Here is a tiny trained network, its code and every weight. The questions are about switching its units off for an input and a target symbol, where a switched-off unit gives its printed mean instead of its output.

import numpy as np


def w(rows, s, z=0):
    codes = np.array(rows[::2]) - 128.0
    scale = np.full(codes.shape[1], s)
    scale[-1] = z or s
    return codes * scale


def norm(h):
    return h / np.sqrt((h * h).mean(-1, keepdims=True) + 1e-5)


def f(y):
    return np.maximum(y, 0)


def softmax(a):
    e = np.exp(a - a.max(-1, keepdims=True))
    return e / e.sum(-1, keepdims=True)


def log_softmax(a):
    a = a - a.max(-1, keepdims=True)
    return a - np.log(np.exp(a).sum(-1, keepdims=True))


def net(x, mask):
    ids = ['Θαβγεζμπ'.index(c) for c in x.split()]
    T = len(ids)
    res = E[ids] + P[:T]
    r = norm(res)
    for j in range(3):
        rows = slice(2 * j, 2 * j + 2)
        q, k, v = (r @ M[0][rows].T for M in (Q, K, V))
        z = softmax(np.where(np.tri(T) > 0, q @ k.T / 2**0.5, -1e9)) @ v
        o = O[0][rows]
        res = res + np.where(mask[j], z, o[:, -1]) @ o[:, :-1]
    y = f(norm(res) @ A[0][:, :-1].T + A[0][:, -1])
    res = res + np.where(mask[3:27], y, B[0][:, -1]) @ B[0][:, :-1]
    return log_softmax(norm(res)[-1] @ U[:, :-1].T + U[:, -1])


Q, K, V, O, A, B = {}, {}, {}, {}, {}, {}
E = w([
[121,140,189,142,55,95],'Θ',
[150,119,168,98,25,72],'α',
[99,159,224,168,91,129],'β',
[71,217,96,31,161,15],'γ',
[70,252,150,24,170,69],'ε',
[30,98,118,210,134,70],'ζ',
[129,24,76,133,171,85],'μ',
[62,156,148,2,218,32],'π',
],0.0053)
P = w([
[218,136,106,220,165,155],'0',
[164,81,138,190,95,43],'1',
[147,83,147,175,85,66],'2',
[145,74,149,167,73,98],'3',
[140,69,149,154,69,121],'4',
[135,65,140,147,67,145],'5',
[127,63,138,138,67,167],'6',
[123,62,139,130,65,191],'7',
[105,61,138,122,54,212],'8',
[97,63,133,115,47,226],'9',
[98,50,133,103,45,253],'10',
],0.0042)
Q[0] = w([
[68,80,169,162,63,116],'h0',
[154,146,71,124,179,175],'h0',
[71,78,160,117,111,101],'h1',
[166,66,130,184,103,147],'h1',
[150,120,96,162,123,164],'h2',
[131,237,73,51,248,97],'h2',
],0.014)
K[0] = w([
[59,70,98,89,110,203],'h0',
[228,158,171,210,106,98],'h0',
[55,172,94,141,136,206],'h1',
[3,41,182,56,130,141],'h1',
[162,84,150,51,2,78],'h2',
[217,191,148,191,157,69],'h2',
],0.0079)
V[0] = w([
[45,183,52,122,180,109],'h0',
[106,203,226,175,134,140],'h0',
[54,170,171,88,168,233],'h1',
[181,150,56,90,36,136],'h1',
[149,253,116,151,22,164],'h2',
[221,153,188,46,177,101],'h2',
],0.0061)
O[0] = w([
[119,129,134,168,164,253,140],'h0',
[97,38,62,111,175,131,103],'h0',
[106,103,133,157,129,31,3],'h1',
[229,115,83,82,151,189,84],'h1',
[218,116,253,158,125,77,70],'h2',
[48,69,168,82,62,144,25],'h2',
],0.006,0.0052)
A[0] = w([
[86,71,79,129,84,125,17],'n0',
[79,117,53,132,107,179,65],'n1',
[62,182,127,33,182,131,215],'n2',
[114,153,128,97,92,165,176],'n3',
[168,145,58,104,110,102,52],'n4',
[172,126,130,190,149,140,2],'n5',
[148,117,152,65,99,112,156],'n6',
[128,90,131,38,135,155,224],'n7',
[126,142,114,185,148,143,119],'n8',
[105,221,2,128,205,112,167],'n9',
[75,179,119,124,198,79,185],'n10',
[169,41,59,90,176,168,74],'n11',
[214,152,192,108,114,97,112],'n12',
[197,122,76,163,138,150,201],'n13',
[216,81,64,107,191,169,99],'n14',
[188,159,159,74,189,96,33],'n15',
[182,22,178,132,181,122,223],'n16',
[80,143,162,148,78,71,239],'n17',
[112,90,124,157,96,162,96],'n18',
[120,190,86,102,121,32,158],'n19',
[101,92,120,128,117,198,69],'n20',
[74,67,198,203,137,142,135],'n21',
[118,198,138,98,195,179,47],'n22',
[183,150,153,183,160,158,143],'n23',
],0.0066,0.0023)
B[0] = w([
[134,152,161,142,162,140,146],'n0',
[95,127,160,109,175,132,187],'n1',
[175,103,121,187,131,105,189],'n2',
[121,109,127,138,158,94,179],'n3',
[140,108,145,180,123,146,145],'n4',
[149,97,108,159,190,131,144],'n5',
[109,131,122,161,146,119,160],'n6',
[143,152,98,180,120,132,168],'n7',
[162,147,123,122,138,133,171],'n8',
[147,97,160,86,62,134,254],'n9',
[143,125,175,104,129,132,183],'n10',
[153,206,115,152,60,137,146],'n11',
[88,80,143,126,149,131,171],'n12',
[158,156,101,155,180,91,180],'n13',
[91,255,123,88,128,110,149],'n14',
[104,131,147,159,98,229,141],'n15',
[95,185,106,88,120,161,154],'n16',
[158,158,87,95,157,139,183],'n17',
[132,129,113,141,180,137,151],'n18',
[114,153,123,143,177,165,163],'n19',
[119,130,129,117,165,86,152],'n20',
[141,118,104,115,90,99,172],'n21',
[146,88,99,120,106,99,163],'n22',
[94,67,110,148,118,103,168],'n23',
],0.0073,0.0071)
U = w([
[127,59,57,66,68,173,72],'Θ',
[222,101,207,89,82,139,254],'α',
[158,246,95,131,116,189,54],'β',
[110,135,151,84,101,17,184],'γ',
[116,91,203,205,101,220,177],'ε',
[142,145,221,104,215,116,49],'ζ',
[181,98,67,206,181,94,82],'μ',
[19,122,94,126,194,160,47],'π',
],0.012,0.00098)

Each question gives the input, a string of symbols that net reads in full, and the target symbol t.
The units are the heads (2 rows each of Q, K, V and O) and the neurons (one row each of A and B). Each row of codes is followed by its name. A weight is (code - 128) times the scale printed after its matrix; where a second scale follows, it is the last column's (O, A, B and U).
mask holds one flag per unit, heads first, then neurons. A switched-off unit (its flag False) gives its mean, the last column of its rows in O or B, instead of its output. The means were averaged over made-up inputs and are rounded, as every weight is.
A unit's drop is (log p(t) with every unit on - log p(t) with that unit switched off) / (log p(t) with every unit on - log p(t) with every unit switched off).
The circuit of an input: a set's keep is (log p(t) with only the set's units on - log p(t) with every unit switched off) / (log p(t) with every unit on - log p(t) with every unit switched off). Starting from the 12 units with the biggest drops (on a tie, the unit counted first), units are removed one at a time, each time the one whose removal leaves the highest keep (on an exact tie, the one counted first), for as long as the keep stays at least 0.8.
circuit, biggest first: the units of the circuit, biggest drop first
top k neurons: the k neurons with the biggest drops, biggest first
heads that matter: for each layer, one digit per head in row order, 1 if its drop is at least 0.15 and else 0, layers parted by /
input γ β Θ ζ Θ ε Θ ζ ζ ζ ζ, target μ: circuit, biggest first => h2
input ζ μ ε Θ Θ ζ γ, target α: heads that matter => 000
input Θ γ ε γ γ Θ, target ε: heads that matter => 101
input π α π, target π: circuit, biggest first => h2, n9
input Θ ε Θ, target Θ: heads that matter => 101
input α γ γ γ μ γ α α μ ζ π, target β: circuit, biggest first => h1, n11
input ε Θ μ Θ α α μ Θ ζ, target β: circuit, biggest first => h0, n2, h2
input π π β ζ, target π: circuit, biggest first => h2, n2, n1
input γ ζ ζ Θ ζ ζ μ ε ζ Θ, target μ: heads that matter => 001
input ζ Θ ε μ π Θ μ, target π: circuit, biggest first => n1, h2
input ε μ β γ α ε, target γ: heads that matter => 011
input β π Θ ε, target ζ: heads that matter => 011
input Θ β γ μ α μ Θ, target β: circuit, biggest first => h2, h0
input α Θ α ζ γ, target β: circuit, biggest first => h1, n14
input μ ζ Θ ε, target Θ: circuit, biggest first => h2, n9
input α Θ π α π ζ, target π: circuit, biggest first => h2, n1
input μ μ μ Θ π π Θ γ ζ ζ π, target Θ: circuit, biggest first => h2, n9, n2
input π ζ α α, target μ: top neuron => n9
input ε ε μ Θ ζ, target β: heads that matter => 010
input Θ π ζ ζ ζ π α π, target ε: heads that matter => 001
input π Θ Θ ε π β π Θ α γ α, target ε: top 3 neurons => n9, n22, n6
input Θ μ γ μ ε α α ζ ζ α, target μ: heads that matter => 001
input ζ ζ μ μ Θ, target β: circuit, biggest first => h0, h2
input Θ β α γ ζ ζ γ μ α, target β: heads that matter => 101
input ζ α ε ζ ζ μ ε ε π μ, target π: heads that matter => 011
input γ Θ Θ γ, target μ: heads that matter => 001
input π Θ β, target π: heads that matter => 101
input α ε π ε ζ α α π, target β: heads that matter => 010
input Θ ζ π β μ ζ ζ γ γ ζ, target μ: heads that matter => 001
input α α α Θ ε Θ α, target Θ: top 3 neurons => n16, n12, n10
